Below are the code and all the weights of a small trained network. Each question names an input and a class and asks about switching units off, where a switched-off unit gives its printed mean instead of its output.

import numpy as np


def w(rows, s, z=0):
    codes = np.array(rows[::2]) - 128.0
    scale = np.full(codes.shape[1], s)
    scale[-1] = z or s
    return codes * scale


def f(y):
    return y / 2 * (1 + np.tanh(0.7978845608 * (y + 0.044715 * y**3)))


def log_softmax(a):
    a = a - a.max(-1, keepdims=True)
    return a - np.log(np.exp(a).sum(-1, keepdims=True))


def net(x, mask):
    res = np.array(x, float).reshape(1, 6) / 4 @ E
    y = f(res @ A[0][:, :-1].T + A[0][:, -1])
    res = res + np.where(mask, y, B[0][:, -1]) @ B[0][:, :-1]
    return log_softmax(res[-1] @ U[:, :-1].T + U[:, -1])


A, B = {}, {}
E = w([
[150,2,113,217,177],'x0',
[151,119,120,103,138],'x1',
[65,155,16,139,157],'x2',
[156,113,119,89,146],'x3',
[167,182,180,161,237],'x4',
[150,117,116,95,141],'x5',
],0.0088)
A[0] = w([
[211,93,44,164,150,144],'neuron 0',
[118,92,108,77,71,55],'neuron 1',
[115,106,223,138,79,171],'neuron 2',
[145,72,116,173,138,55],'neuron 3',
[152,204,185,38,100,117],'neuron 4',
[226,99,178,138,92,102],'neuron 5',
[159,194,169,170,181,127],'neuron 6',
[77,2,187,157,215,45],'neuron 7',
[120,170,162,137,203,99],'neuron 8',
[168,165,135,142,185,67],'neuron 9',
[183,130,76,101,135,208],'neuron 10',
[55,94,154,137,72,153],'neuron 11',
[192,129,166,215,56,105],'neuron 12',
[98,166,47,173,160,94],'neuron 13',
[91,137,174,181,232,179],'neuron 14',
[169,101,90,112,56,97],'neuron 15',
[183,167,129,134,199,116],'neuron 16',
[129,230,139,99,123,90],'neuron 17',
[94,195,125,154,109,248],'neuron 18',
[74,169,58,173,124,195],'neuron 19',
[128,156,127,84,107,136],'neuron 20',
[132,144,124,126,122,254],'neuron 21',
[129,52,141,153,183,91],'neuron 22',
[158,133,228,113,60,72],'neuron 23',
[95,149,53,162,117,134],'neuron 24',
[124,60,144,190,125,63],'neuron 25',
[106,199,157,100,103,63],'neuron 26',
[111,183,143,180,174,170],'neuron 27',
[142,117,117,55,159,210],'neuron 28',
],0.0099,0.0053)
B[0] = w([
[88,178,203,123,119,205],'neuron 0',
[71,116,87,99,87,168],'neuron 1',
[252,126,68,75,131,216],'neuron 2',
[3,190,140,106,148,173],'neuron 3',
[77,135,170,154,145,252],'neuron 4',
[151,198,68,111,148,205],'neuron 5',
[127,67,50,127,70,219],'neuron 6',
[65,158,116,119,169,240],'neuron 7',
[110,81,2,101,64,191],'neuron 8',
[54,154,53,81,37,167],'neuron 9',
[198,101,147,184,144,179],'neuron 10',
[142,63,91,190,86,199],'neuron 11',
[166,175,150,93,176,184],'neuron 12',
[176,220,101,62,177,198],'neuron 13',
[144,78,129,148,90,254],'neuron 14',
[115,111,74,119,80,172],'neuron 15',
[116,133,62,159,17,199],'neuron 16',
[45,159,159,132,103,213],'neuron 17',
[147,70,213,125,183,237],'neuron 18',
[225,125,128,136,143,243],'neuron 19',
[70,128,167,148,138,171],'neuron 20',
[145,57,234,166,158,203],'neuron 21',
[49,146,156,153,146,204],'neuron 22',
[142,184,76,16,179,205],'neuron 23',
[175,169,109,128,186,201],'neuron 24',
[43,196,145,122,149,193],'neuron 25',
[62,117,171,28,127,185],'neuron 26',
[171,80,123,123,82,208],'neuron 27',
[144,75,216,149,116,187],'neuron 28',
],0.006,0.0068)
U = w([
[25,160,172,119,140,27],'0',
[119,87,53,129,8,41],'1',
[159,105,155,131,131,255],'2',
[206,203,85,83,173,38],'3',
[159,100,177,156,116,215],'4',
],0.012,0.0076)

Each question gives the input, the list of numbers given to net, and the class t.
The units are the neurons (one row each of A and B). Each row of codes is followed by its name. A weight is (code - 128) times the scale printed after its matrix; where a second scale follows, it is the last column's (A, B and U).
mask holds one flag per neuron, in row order. A switched-off neuron (its flag False) gives its mean, the last column of its row in B, instead of its output. The means were averaged over made-up inputs and are rounded, as every weight is.
A unit's drop is (log p(t) with every unit on - log p(t) with that unit switched off) / (log p(t) with every unit on - log p(t) with every unit switched off).
The circuit of an input: a set's keep is (log p(t) with only the set's units on - log p(t) with every unit switched off) / (log p(t) with every unit on - log p(t) with every unit switched off). Starting from the 12 units with the biggest drops (on a tie, the unit counted first), units are removed one at a time, each time the one whose removal leaves the highest keep (on an exact tie, the one counted first), for as long as the keep stays at least 0.8.
circuit, biggest first: the units of the circuit, biggest drop first
most important unit: the unit with the biggest drop
top k neurons: the k neurons with the biggest drops, biggest first
drop of u: that unit's drop, to one decimal
input [7,-6,8,-7,0,3], class 3: top 3 neurons -> (neuron 13; neuron 19; neuron 24)
input [-3,-8,-8,-5,8,-4], class 1: most important unit -> neuron 6
input [-4,-5,-8,5,-4,-2], class 3: top 2 neurons -> (neuron 23; neuron 2)
input [1,7,-8,4,2,5], class 3: circuit, biggest first -> (neuron 5; neuron 23)
input [7,-5,8,3,-2,-8], class 3: top 2 neurons -> (neuron 13; neuron 19)
input [8,-6,-6,5,-7,-8], class 0: circuit, biggest first -> (neuron 25; neuron 3)
input [8,8,-6,6,7,-3], class 0: circuit, biggest first -> (neuron 7; neuron 22; neuron 3)
input [3,2,8,8,-5,2], class 3: circuit, biggest first -> (neuron 13; neuron 24)
input [0,-2,-4,-8,1,0], class 3: circuit, biggest first -> (neuron 2; neuron 23)
input [-2,1,4,1,4,-1], class 1: circuit, biggest first -> (neuron 8; neuron 16; neuron 12)
input [-4,3,-7,8,-4,7], class 3: top 4 neurons -> (neuron 23; neuron 5; neuron 2; neuron 18)
input [-2,2,7,-5,-1,-3], class 3: top 2 neurons -> (neuron 13; neuron 24)
input [-5,-3,-7,-1,5,-2], class 3: top 3 neurons -> (neuron 23; neuron 2; neuron 5)
input [6,-2,5,8,-6,8], class 4: most important unit -> neuron 10
input [5,3,-3,-3,7,-1], class 1: drop of neuron 6 -> 0.1
input [-6,-1,5,4,7,-2], class 1: drop of neuron 16 -> 0.2
input [4,-8,-4,8,8,6], class 1: drop of neuron 16 -> 0.1
